Below is a small trained network, with its code and all its weights. Each question gives an input and a class and asks what happens when units are switched off, that is, made to give their printed mean instead of their output.

import numpy as np


def w(rows, s, z=0):
    codes = np.array(rows[::2]) - 128.0
    scale = np.full(codes.shape[1], s)
    scale[-1] = z or s
    return codes * scale


def f(y):
    return np.maximum(y, 0)


def log_softmax(a):
    a = a - a.max(-1, keepdims=True)
    return a - np.log(np.exp(a).sum(-1, keepdims=True))


def net(x, mask):
    res = np.array(x, float).reshape(1, 4) / 4 @ E
    y = f(res @ A[0][:, :-1].T + A[0][:, -1])
    res = res + np.where(mask, y, B[0][:, -1]) @ B[0][:, :-1]
    return log_softmax(res[-1] @ U[:, :-1].T + U[:, -1])


A, B = {}, {}
E = w([
[125,102,246],'x0',
[135,1,91],'x1',
[237,180,97],'x2',
[199,110,171],'x3',
],0.0099)
A[0] = w([
[74,227,89,195],'neuron 0',
[80,147,81,205],'neuron 1',
[184,128,148,161],'neuron 2',
[63,132,86,253],'neuron 3',
[104,124,108,162],'neuron 4',
[192,36,172,85],'neuron 5',
[115,57,119,101],'neuron 6',
[151,149,172,222],'neuron 7',
[158,124,91,100],'neuron 8',
[206,223,127,134],'neuron 9',
[153,107,142,22],'neuron 10',
[173,119,72,49],'neuron 11',
[253,198,149,79],'neuron 12',
[114,98,140,57],'neuron 13',
[164,136,143,73],'neuron 14',
[187,74,150,43],'neuron 15',
[73,108,95,91],'neuron 16',
[116,70,115,116],'neuron 17',
[132,159,52,23],'neuron 18',
[156,147,125,55],'neuron 19',
[127,125,176,82],'neuron 20',
[201,158,147,116],'neuron 21',
[69,168,223,234],'neuron 22',
[94,121,158,199],'neuron 23',
[105,93,113,69],'neuron 24',
[188,194,117,83],'neuron 25',
[200,69,162,54],'neuron 26',
[71,169,195,84],'neuron 27',
[74,83,174,167],'neuron 28',
[98,140,97,168],'neuron 29',
[89,60,155,16],'neuron 30',
[186,181,117,55],'neuron 31',
[97,197,147,104],'neuron 32',
[96,183,151,131],'neuron 33',
[125,137,105,33],'neuron 34',
[112,46,121,105],'neuron 35',
[80,147,189,224],'neuron 36',
[130,136,218,65],'neuron 37',
[226,150,156,56],'neuron 38',
[127,118,186,59],'neuron 39',
],0.016,0.0054)
B[0] = w([
[226,157,104,247],'neuron 0',
[106,176,51,207],'neuron 1',
[97,90,121,180],'neuron 2',
[113,185,66,225],'neuron 3',
[118,139,92,163],'neuron 4',
[245,108,118,210],'neuron 5',
[144,78,104,186],'neuron 6',
[99,104,161,185],'neuron 7',
[139,152,160,163],'neuron 8',
[66,146,136,237],'neuron 9',
[144,147,112,138],'neuron 10',
[146,146,183,173],'neuron 11',
[38,160,140,241],'neuron 12',
[97,119,137,146],'neuron 13',
[112,135,101,148],'neuron 14',
[171,114,106,173],'neuron 15',
[88,149,110,181],'neuron 16',
[129,76,104,178],'neuron 17',
[147,186,113,183],'neuron 18',
[112,164,137,145],'neuron 19',
[136,107,152,152],'neuron 20',
[47,139,132,192],'neuron 21',
[161,127,214,233],'neuron 22',
[124,91,172,181],'neuron 23',
[94,137,91,157],'neuron 24',
[52,165,182,200],'neuron 25',
[172,105,77,186],'neuron 26',
[244,150,171,189],'neuron 27',
[83,73,145,209],'neuron 28',
[108,154,68,176],'neuron 29',
[53,116,143,181],'neuron 30',
[63,196,179,186],'neuron 31',
[208,147,167,187],'neuron 32',
[199,136,156,182],'neuron 33',
[130,141,117,135],'neuron 34',
[147,75,95,196],'neuron 35',
[181,95,213,207],'neuron 36',
[121,89,167,177],'neuron 37',
[56,156,126,197],'neuron 38',
[135,110,154,156],'neuron 39',
],0.011,0.013)
U = w([
[254,185,234,148],'0',
[227,54,102,161],'1',
[34,88,80,130],'2',
[15,166,189,239],'3',
[169,24,254,44],'4',
[135,198,82,2],'5',
],0.0079,0.0049)

Each question gives the input, the list of numbers given to net, and the class t.
The units are the neurons (one row each of A and B). Each row of codes is followed by its name. A weight is (code - 128) times the scale printed after its matrix; where a second scale follows, it is the last column's (A, B and U).
mask holds one flag per neuron, in row order. A switched-off neuron (its flag False) gives its mean, the last column of its row in B, instead of its output. The means were averaged over made-up inputs and are rounded, as every weight is.
A unit's drop is (log p(t) with every unit on - log p(t) with that unit switched off) / (log p(t) with every unit on - log p(t) with every unit switched off).
The circuit of an input: a set's keep is (log p(t) with only the set's units on - log p(t) with every unit switched off) / (log p(t) with every unit on - log p(t) with every unit switched off). Starting from the 12 units with the biggest drops (on a tie, the unit counted first), units are removed one at a time, each time the one whose removal leaves the highest keep (on an exact tie, the one counted first), for as long as the keep stays at least 0.8.
units of the circuit, in order: the units of the circuit, biggest drop first
k most important neurons: the k neurons with the biggest drops, biggest first
drop when u is switched off: that unit's drop, to one decimal
input [-1,-5,-7,5], class 0: units of the circuit, in order => [neuron 27]
input [5,4,4,6], class 1: units of the circuit, in order => [neuron 26; neuron 22]
input [-1,8,2,-4], class 1: units of the circuit, in order => [neuron 12; neuron 35]
input [-7,-8,2,-4], class 5: 2 most important neurons => [neuron 0; neuron 1]
input [8,8,0,8], class 1: 3 most important neurons => [neuron 5; neuron 26; neuron 15]
input [-4,-3,6,-5], class 3: 3 most important neurons => [neuron 25; neuron 9; neuron 31]
input [-4,2,-4,4], class 2: 2 most important neurons => [neuron 0; neuron 27]
input [-5,3,-3,2], class 2: 3 most important neurons => [neuron 0; neuron 5; neuron 27]
input [8,8,7,5], class 1: 2 most important neurons => [neuron 5; neuron 26]
input [5,-5,-5,-1], class 0: 3 most important neurons => [neuron 27; neuron 32; neuron 33]
input [-4,7,7,0], class 3: 2 most important neurons => [neuron 0; neuron 27]
input [0,0,-6,-8], class 2: 2 most important neurons => [neuron 28; neuron 5]
input [-1,1,3,-8], class 5: drop when neuron 14 is switched off => 0.0
input [3,-1,-3,-5], class 0: drop when neuron 27 is switched off => 0.1
input [-4,-3,-4,4], class 0: units of the circuit, in order => [neuron 12]
input [-3,-4,1,-2], class 5: drop when neuron 5 is switched off => 0.3
